Below is a small trained network, with its code and all its weights. Each question gives an input and a class and asks what happens when units are switched off, that is, made to give their printed mean instead of their output.

import numpy as np


def w(rows, s, z=0):
    codes = np.array(rows[::2]) - 128.0
    scale = np.full(codes.shape[1], s)
    scale[-1] = z or s
    return codes * scale


def f(y):
    return np.maximum(y, 0)


def log_softmax(a):
    a = a - a.max(-1, keepdims=True)
    return a - np.log(np.exp(a).sum(-1, keepdims=True))


def net(x, mask):
    res = np.array(x, float).reshape(1, 5) / 4 @ E
    y = f(res @ A[0][:, :-1].T + A[0][:, -1])
    res = res + np.where(mask, y, B[0][:, -1]) @ B[0][:, :-1]
    return log_softmax(res[-1] @ U[:, :-1].T + U[:, -1])


A, B = {}, {}
E = w([
[34,223,115,32,116,180,105,112,243,96,105],'x0',
[27,211,78,201,173,41,188,35,155,211,132],'x1',
[198,97,159,101,235,114,47,131,196,221,153],'x2',
[116,144,67,73,213,227,184,88,74,144,239],'x3',
[159,248,79,183,86,121,87,254,148,163,232],'x4',
],0.0091)
A[0] = w([
[113,99,143,115,143,145,134,49,119,112,59,34],'neuron 0',
[140,85,154,121,110,168,131,173,119,100,136,115],'neuron 1',
[184,88,172,183,168,102,141,146,92,136,159,116],'neuron 2',
[181,129,104,84,114,111,107,126,104,99,119,35],'neuron 3',
[60,164,132,76,121,151,105,124,200,99,114,66],'neuron 4',
[157,186,89,160,83,119,113,200,144,140,188,41],'neuron 5',
[141,76,125,196,97,105,145,135,44,120,134,100],'neuron 6',
[168,111,111,102,181,99,66,104,166,218,126,70],'neuron 7',
[179,99,155,76,138,173,50,141,121,137,131,72],'neuron 8',
[107,127,118,146,92,124,173,99,142,103,140,117],'neuron 9',
[71,150,129,173,168,42,176,95,172,182,155,125],'neuron 10',
[115,96,109,124,168,165,170,139,63,144,175,87],'neuron 11',
[107,96,153,120,133,92,93,81,127,122,76,75],'neuron 12',
[131,147,121,133,113,103,114,188,128,166,122,119],'neuron 13',
[127,115,174,179,56,39,78,144,178,120,33,86],'neuron 14',
[149,93,115,93,102,160,73,165,110,64,123,69],'neuron 15',
[80,158,122,56,125,121,126,150,180,108,111,30],'neuron 16',
[161,87,124,177,148,69,172,119,54,160,133,26],'neuron 17',
[140,71,143,99,159,156,187,77,126,105,99,75],'neuron 18',
[122,71,149,96,133,84,130,87,122,107,86,35],'neuron 19',
[104,135,112,73,125,147,126,107,181,100,113,100],'neuron 20',
[187,109,155,79,180,89,106,123,162,183,119,72],'neuron 21',
[99,134,112,68,188,183,171,95,112,125,206,16],'neuron 22',
[167,123,164,99,81,183,91,165,109,61,135,108],'neuron 23',
[109,130,105,151,113,178,177,123,80,100,142,73],'neuron 24',
[82,152,116,122,123,92,122,111,118,177,112,2],'neuron 25',
[123,182,58,167,136,77,125,62,107,142,104,22],'neuron 26',
[88,143,97,137,10,117,203,131,56,41,99,73],'neuron 27',
],0.013,0.004)
B[0] = w([
[87,108,137,203,103,156,153,166,160,126,169,197],'neuron 0',
[112,161,167,162,155,100,181,140,83,151,96,182],'neuron 1',
[146,170,103,141,150,158,63,148,159,97,81,195],'neuron 2',
[137,146,144,153,134,98,174,168,121,118,102,153],'neuron 3',
[175,161,110,146,102,162,28,87,129,57,108,200],'neuron 4',
[15,71,127,181,63,197,151,231,185,132,176,219],'neuron 5',
[148,165,105,141,116,173,59,115,169,104,88,209],'neuron 6',
[160,95,198,71,153,60,131,113,178,148,130,192],'neuron 7',
[119,138,147,113,150,107,182,84,123,122,100,197],'neuron 8',
[127,108,141,93,179,110,143,118,141,138,110,170],'neuron 9',
[61,115,169,133,160,96,181,72,96,131,63,240],'neuron 10',
[130,151,111,100,170,125,87,164,77,135,138,192],'neuron 11',
[81,134,95,151,117,139,152,164,139,178,176,181],'neuron 12',
[70,107,59,137,127,126,125,139,151,141,162,173],'neuron 13',
[135,149,52,48,180,105,87,139,2,144,190,250],'neuron 14',
[83,140,161,174,128,77,204,73,89,102,91,198],'neuron 15',
[177,158,114,177,109,158,63,108,138,97,96,181],'neuron 16',
[165,211,122,159,109,185,83,80,136,57,103,203],'neuron 17',
[34,102,97,169,99,161,139,202,156,148,173,197],'neuron 18',
[100,121,122,152,94,188,131,196,151,91,185,186],'neuron 19',
[132,174,133,164,165,141,72,166,131,102,92,176],'neuron 20',
[177,58,183,99,147,109,120,161,167,135,127,183],'neuron 21',
[158,139,102,112,153,106,89,168,43,161,155,208],'neuron 22',
[73,149,167,120,118,92,187,82,103,129,76,214],'neuron 23',
[145,87,149,69,124,115,105,101,135,143,138,178],'neuron 24',
[131,172,160,163,157,106,199,98,98,96,118,168],'neuron 25',
[127,129,169,158,164,85,213,108,109,105,121,203],'neuron 26',
[181,62,181,50,172,58,103,109,223,154,147,247],'neuron 27',
],0.0092,0.02)
U = w([
[95,139,160,163,144,92,224,102,90,114,64,108],'0',
[67,99,121,189,122,141,151,206,171,127,190,120],'1',
[165,176,123,172,134,140,61,120,159,86,68,124],'2',
[130,132,95,61,155,100,112,165,11,143,188,141],'3',
[162,68,179,53,150,82,135,127,217,137,129,126],'4',
[108,124,125,116,145,130,146,132,129,143,68,253],'5',
[174,97,91,125,73,156,135,127,127,182,129,112],'6',
[151,96,109,109,78,134,148,124,132,152,132,105],'7',
],0.012,0.013)

Each question gives the input, the list of numbers given to net, and the class t.
The units are the neurons (one row each of A and B). Each row of codes is followed by its name. A weight is (code - 128) times the scale printed after its matrix; where a second scale follows, it is the last column's (A, B and U).
mask holds one flag per neuron, in row order. A switched-off neuron (its flag False) gives its mean, the last column of its row in B, instead of its output. The means were averaged over made-up inputs and are rounded, as every weight is.
A unit's drop is (log p(t) with every unit on - log p(t) with that unit switched off) / (log p(t) with every unit on - log p(t) with every unit switched off).
The circuit of an input: a set's keep is (log p(t) with only the set's units on - log p(t) with every unit switched off) / (log p(t) with every unit on - log p(t) with every unit switched off). Starting from the 12 units with the biggest drops (on a tie, the unit counted first), units are removed one at a time, each time the one whose removal leaves the highest keep (on an exact tie, the one counted first), for as long as the keep stays at least 0.8.
units of the circuit, in order: the units of the circuit, biggest drop first
most important unit: the unit with the biggest drop
top k neurons: the k neurons with the biggest drops, biggest first
drop of u: that unit's drop, to one decimal
input [-7,3,3,8,-8], class 1: units of the circuit, in order => neuron 18
input [6,-3,-8,7,-8], class 1: top 2 neurons => neuron 18; neuron 0
input [4,-4,1,-4,1], class 0: top 2 neurons => neuron 23; neuron 15
input [0,6,7,-7,2], class 3: top 2 neurons => neuron 14; neuron 27
input [-7,-1,8,4,4], class 4: top 4 neurons => neuron 7; neuron 21; neuron 4; neuron 16
input [-5,-2,-2,8,-8], class 1: top 3 neurons => neuron 18; neuron 14; neuron 0
input [7,8,-3,4,7], class 0: top 2 neurons => neuron 10; neuron 26
input [1,8,7,-5,4], class 0: top 3 neurons => neuron 10; neuron 27; neuron 25
input [1,-2,8,7,0], class 4: top 2 neurons => neuron 14; neuron 7
input [-6,2,-3,5,-4], class 2: units of the circuit, in order => neuron 17; neuron 6
input [5,-8,-6,-5,0], class 0: top 2 neurons => neuron 15; neuron 23
input [-2,-1,4,4,-6], class 1: top 2 neurons => neuron 14; neuron 18
input [8,-8,3,6,-4], class 0: top 3 neurons => neuron 15; neuron 23; neuron 8
input [1,-8,1,-3,7], class 0: units of the circuit, in order => neuron 23
input [4,-5,7,-5,8], class 1: top 2 neurons => neuron 5; neuron 27
input [-3,-8,-6,-6,2], class 0: top 2 neurons => neuron 15; neuron 23
input [-4,-1,3,-7,6], class 3: top 4 neurons => neuron 14; neuron 0; neuron 18; neuron 19
input [0,2,2,-8,-1], class 3: drop of neuron 14 => 0.3
input [6,-3,-2,-7,-3], class 3: drop of neuron 5 => 0.0
input [-4,-2,-5,-3,-3], class 4: most important unit => neuron 27
input [-1,2,-8,-6,0], class 4: drop of neuron 27 => 1.5
input [2,-5,3,-8,-1], class 3: drop of neuron 14 => 1.9
